Below is a small trained network, with its code and all its weights. Each question gives an input and a class and asks what happens when units are switched off, that is, made to give their printed mean instead of their output.

import numpy as np


def w(rows, s, z=0):
    codes = np.array(rows[::2]) - 128.0
    scale = np.full(codes.shape[1], s)
    scale[-1] = z or s
    return codes * scale


def f(y):
    return np.maximum(y, 0)


def log_softmax(a):
    a = a - a.max(-1, keepdims=True)
    return a - np.log(np.exp(a).sum(-1, keepdims=True))


def net(x, mask):
    res = np.array(x, float).reshape(1, 7) / 4 @ E
    y = f(res @ A[0][:, :-1].T + A[0][:, -1])
    res = res + np.where(mask, y, B[0][:, -1]) @ B[0][:, :-1]
    return log_softmax(res[-1] @ U[:, :-1].T + U[:, -1])


A, B = {}, {}
E = w([
[156,78,120,91,112,171,129,99,52],'x0',
[19,197,128,193,118,145,119,34,86],'x1',
[165,253,80,126,15,148,116,166,90],'x2',
[82,196,67,25,181,142,140,107,150],'x3',
[138,128,139,125,133,128,121,122,123],'x4',
[130,127,166,58,121,17,202,85,58],'x5',
[144,127,121,132,134,135,126,120,125],'x6',
],0.0059)
A[0] = w([
[133,182,140,118,38,164,131,152,103,23],'N0',
[56,178,147,204,125,144,164,25,71,44],'N1',
[88,240,93,110,200,133,140,89,108,150],'N2',
[120,127,154,83,137,75,198,95,67,63],'N3',
[152,211,90,164,45,91,143,166,96,22],'N4',
[157,81,179,217,53,100,116,178,102,97],'N5',
[136,222,124,154,15,88,98,184,71,3],'N6',
[123,183,149,179,121,80,130,114,223,87],'N7',
[120,143,137,110,107,3,222,85,97,29],'N8',
[44,181,152,210,100,134,136,45,96,78],'N9',
[107,95,112,148,190,191,49,126,149,121],'N10',
[121,39,234,239,170,104,123,113,117,105],'N11',
[143,200,132,193,173,54,155,186,218,164],'N12',
[138,135,175,114,119,23,211,65,76,28],'N13',
],0.0063,0.0023)
B[0] = w([
[47,96,75,125,210,99,68,60,136,194],'N0',
[238,40,140,87,123,153,198,220,53,250],'N1',
[108,116,165,73,112,58,180,143,45,250],'N2',
[97,201,75,200,46,170,131,82,197,223],'N3',
[40,67,87,79,172,104,36,94,127,218],'N4',
[85,227,96,152,169,51,200,180,51,220],'N5',
[80,75,57,82,206,56,65,41,157,237],'N6',
[167,103,205,138,90,184,111,110,143,187],'N7',
[151,179,93,207,73,216,133,88,203,239],'N8',
[211,76,167,61,149,254,216,190,55,255],'N9',
[66,170,56,214,133,132,98,57,191,219],'N10',
[61,167,98,105,214,40,107,114,98,246],'N11',
[186,89,221,78,48,189,109,120,111,225],'N12',
[142,220,45,170,135,180,169,61,220,241],'N13',
],0.0059,0.0042)
U = w([
[61,170,91,126,175,37,188,185,93,244],'0',
[114,183,44,254,93,189,113,68,211,143],'1',
[34,45,76,102,206,39,55,43,138,3],'2',
[246,13,175,53,105,141,237,244,68,64],'3',
[172,80,211,131,66,143,104,92,121,164],'4',
],0.0048,0.0025)

Each question gives the input, the list of numbers given to net, and the class t.
The units are the neurons (one row each of A and B). Each row of codes is followed by its name. A weight is (code - 128) times the scale printed after its matrix; where a second scale follows, it is the last column's (A, B and U).
mask holds one flag per neuron, in row order. A switched-off neuron (its flag False) gives its mean, the last column of its row in B, instead of its output. The means were averaged over made-up inputs and are rounded, as every weight is.
A unit's drop is (log p(t) with every unit on - log p(t) with that unit switched off) / (log p(t) with every unit on - log p(t) with every unit switched off).
The circuit of an input: a set's keep is (log p(t) with only the set's units on - log p(t) with every unit switched off) / (log p(t) with every unit on - log p(t) with every unit switched off). Starting from the 12 units with the biggest drops (on a tie, the unit counted first), units are removed one at a time, each time the one whose removal leaves the highest keep (on an exact tie, the one counted first), for as long as the keep stays at least 0.8.
units of the circuit, in order: the units of the circuit, biggest drop first
most important unit: the unit with the biggest drop
top k neurons: the k neurons with the biggest drops, biggest first
drop of u: that unit's drop, to one decimal
input [0,-7,8,-6,7,5,0], class 2: units of the circuit, in order => (N6, N4)
input [-3,8,1,-5,-1,-1,0], class 3: units of the circuit, in order => (N9, N1)
input [-2,1,7,-2,-3,7,3], class 1: units of the circuit, in order => (N8)
input [-3,-6,8,1,7,2,-5], class 2: units of the circuit, in order => (N6, N4, N0)
input [-8,-2,4,6,-8,-4,-4], class 4: units of the circuit, in order => (N12, N7, N13)
input [-3,2,0,5,-7,6,8], class 1: units of the circuit, in order => (N8, N13)
input [-1,-3,-5,-6,7,-3,-2], class 0: units of the circuit, in order => (N5, N11)
input [-6,8,-3,6,-7,7,-2], class 3: top 3 neurons => (N1, N9, N2)
input [5,6,3,5,-5,2,4], class 3: units of the circuit, in order => (N1, N9)
input [1,-7,-1,-7,-3,-1,2], class 0: top 2 neurons => (N5, N11)
input [5,7,4,-1,-8,4,7], class 3: top 2 neurons => (N1, N9)
input [6,2,7,1,-6,4,-4], class 2: top 3 neurons => (N6, N4, N0)
input [0,0,6,-7,-4,-6,-2], class 0: top 2 neurons => (N5, N8)
input [-1,7,-3,-5,-1,7,8], class 1: units of the circuit, in order => (N13)
input [2,2,4,-2,-5,8,-2], class 1: top 2 neurons => (N8, N13)
input [-2,7,1,-7,6,8,-5], class 1: top 3 neurons => (N13, N8, N3)
input [5,-5,3,-5,-3,5,8], class 0: units of the circuit, in order => (N5, N9)
input [2,8,2,-4,0,3,-7], class 3: top 2 neurons => (N1, N9)
input [-3,1,-6,-8,-3,2,4], class 0: units of the circuit, in order => (N11, N5)
input [-7,-1,-1,0,3,-5,-4], class 4: units of the circuit, in order => (N12, N7)
input [2,7,-2,6,2,5,3], class 3: top 3 neurons => (N1, N9, N2)
input [5,8,-7,7,0,4,2], class 3: top 2 neurons => (N1, N9)
input [-2,-8,4,5,-4,8,-2], class 1: most important unit => N8
input [2,2,-6,-8,8,2,-5], class 0: top 2 neurons => (N11, N5)
input [-8,-7,2,1,0,-3,8], class 4: top 3 neurons => (N12, N1, N9)
input [-4,2,-3,3,-7,4,-8], class 1: drop of N5 => 0.1
input [-2,-5,7,-7,1,3,5], class 0: drop of N0 => -0.1
input [-8,-5,6,6,5,-2,-2], class 4: drop of N11 => 0.2
input [-7,8,-3,-3,8,1,-8], class 3: drop of N1 => 0.2
